Below is a small trained network, with its code and all its weights. Each question gives an input and a target symbol and asks what happens when units are switched off, that is, made to give their printed mean instead of their output.

import numpy as np


def w(rows, s, z=0):
    codes = np.array(rows[::2]) - 128.0
    scale = np.full(codes.shape[1], s)
    scale[-1] = z or s
    return codes * scale


def f(y):
    return y / 2 * (1 + np.tanh(0.7978845608 * (y + 0.044715 * y**3)))


def softmax(a):
    e = np.exp(a - a.max(-1, keepdims=True))
    return e / e.sum(-1, keepdims=True)


def log_softmax(a):
    a = a - a.max(-1, keepdims=True)
    return a - np.log(np.exp(a).sum(-1, keepdims=True))


def net(x, mask):
    ids = ['αδζλξφ'.index(c) for c in x.split()]
    T = len(ids)
    res = E[ids] + P[:T]
    q, k, v = (res @ M[0].T for M in (Q, K, V))
    z = softmax(np.where(np.tri(T) > 0, q @ k.T / 3**0.5, -1e9)) @ v
    res = res + np.where(mask[0], z, O[0][:, -1]) @ O[0][:, :-1]
    y = f(res @ A[0][:, :-1].T + A[0][:, -1])
    res = res + np.where(mask[1:9], y, B[0][:, -1]) @ B[0][:, :-1]
    return log_softmax(res[-1] @ U[:, :-1].T + U[:, -1])


Q, K, V, O, A, B = {}, {}, {}, {}, {}, {}
E = w([
[117,185,164,104,112,101],'α',
[136,122,172,90,107,122],'δ',
[103,167,246,148,89,77],'ζ',
[109,120,194,197,158,88],'λ',
[145,45,108,83,181,169],'ξ',
[28,228,61,160,135,151],'φ',
],0.011)
P = w([
[165,202,102,227,131,51],'0',
[139,159,134,33,227,97],'1',
[118,102,119,90,54,69],'2',
[175,191,134,149,139,145],'3',
[106,113,152,88,250,104],'4',
[73,103,119,68,64,107],'5',
[173,172,127,139,99,182],'6',
[82,108,159,78,223,133],'7',
[45,75,125,97,60,126],'8',
[158,137,137,179,75,196],'9',
[85,128,167,68,217,134],'10',
[22,41,120,121,49,153],'11',
[133,116,155,209,53,222],'12',
[85,137,162,70,220,127],'13',
],0.012)
Q[0] = w([
[129,169,15,211,104,178],'H0',
[176,168,49,199,5,94],'H0',
[105,179,91,128,115,91],'H0',
],0.013)
K[0] = w([
[162,168,91,75,222,48],'H0',
[214,153,133,108,137,3],'H0',
[125,187,160,143,144,67],'H0',
],0.013)
V[0] = w([
[236,128,159,156,150,158],'H0',
[89,238,162,172,83,89],'H0',
[230,32,254,59,112,98],'H0',
],0.0053)
O[0] = w([
[241,122,175,136,145,2,65],'H0',
[59,138,91,241,50,90,2],'H0',
[195,46,144,39,46,106,184],'H0',
],0.0079,0.0019)
A[0] = w([
[108,126,98,150,116,155,103],'N0',
[99,153,154,102,254,147,26],'N1',
[14,165,154,176,115,80,242],'N2',
[227,184,153,217,140,153,150],'N3',
[90,139,58,202,23,157,184],'N4',
[54,38,122,90,159,80,162],'N5',
[175,139,161,122,181,217,252],'N6',
[109,135,100,180,174,63,147],'N7',
],0.0087,0.0034)
B[0] = w([
[161,133,118,83,115,124,130],'N0',
[132,181,196,207,217,174,214],'N1',
[131,34,93,99,140,177,230],'N2',
[126,240,57,110,2,27,156],'N3',
[188,163,229,88,144,122,181],'N4',
[92,181,164,96,158,53,234],'N5',
[185,179,158,167,86,169,254],'N6',
[142,67,58,134,59,106,155],'N7',
],0.008,0.0071)
U = w([
[121,252,72,156,110,91,253],'α',
[167,254,188,125,153,119,124],'δ',
[216,100,119,133,88,244,84],'ζ',
[96,106,78,194,172,186,103],'λ',
[68,62,84,4,131,137,190],'ξ',
[134,99,101,135,158,117,61],'φ',
],0.0075,0.0048)

Each question gives the input, a string of symbols that net reads in full, and the target symbol t.
The units are the heads (3 rows each of Q, K, V and O) and the neurons (one row each of A and B). Each row of codes is followed by its name. A weight is (code - 128) times the scale printed after its matrix; where a second scale follows, it is the last column's (O, A, B and U).
mask holds one flag per unit, heads first, then neurons. A switched-off unit (its flag False) gives its mean, the last column of its rows in O or B, instead of its output. The means were averaged over made-up inputs and are rounded, as every weight is.
A unit's drop is (log p(t) with every unit on - log p(t) with that unit switched off) / (log p(t) with every unit on - log p(t) with every unit switched off).
The circuit of an input: a set's keep is (log p(t) with only the set's units on - log p(t) with every unit switched off) / (log p(t) with every unit on - log p(t) with every unit switched off). Starting from all 9 units, units are removed one at a time, each time the one whose removal leaves the highest keep (on an exact tie, the one counted first), for as long as the keep stays at least 0.8.
units of the circuit, in order: the units of the circuit, biggest drop first
unit that matters most: the unit with the biggest drop
k most important neurons: the k neurons with the biggest drops, biggest first
drop when u is switched off: that unit's drop, to one decimal
input φ ξ ξ δ, target α: unit that matters most : N3
input ξ ξ ξ λ, target α: units of the circuit, in order : [N3 N4]
input φ α ξ λ, target α: units of the circuit, in order : [N3 H0]
input φ ζ ζ ξ, target α: 4 most important neurons : [N3 N2 N4 N1]
input α ζ φ φ ξ λ ξ ξ ζ ξ ξ ξ φ, target ζ: 3 most important neurons : [N2 N5 N4]
input ξ φ δ ξ φ δ φ ξ ξ δ λ ζ φ, target ζ: 3 most important neurons : [N2 N4 N5]
input ξ δ α, target ξ: 4 most important neurons : [N6 N1 N2 N3]
input ξ ξ ξ ξ ξ ξ ξ δ λ φ δ, target λ: units of the circuit, in order : [H0 N2]
input φ δ φ ξ, target α: units of the circuit, in order : [H0 N3]
input φ ξ δ ξ δ φ, target ξ: units of the circuit, in order : [N2 N6]
input δ ξ ξ ζ, target α: 2 most important neurons : [N3 N1]
input φ φ α δ, target α: 2 most important neurons : [N3 N1]
input α ξ α, target ξ: 3 most important neurons : [N2 N6 N1]
input φ δ ξ δ φ ξ φ δ ξ ξ ξ, target δ: most important neuron : [N1]
input ξ ξ ξ ξ ξ φ, target ξ: 2 most important neurons : [N6 N1]
input ξ ξ φ α, target α: drop when N0 is switched off : 0.0
input ξ φ ξ φ ζ ξ ξ δ ξ ξ λ α φ ξ, target λ: drop when N1 is switched off : 0.1
input ξ ξ ζ δ ξ ξ ξ δ ζ, target ξ: drop when N2 is switched off : 0.3
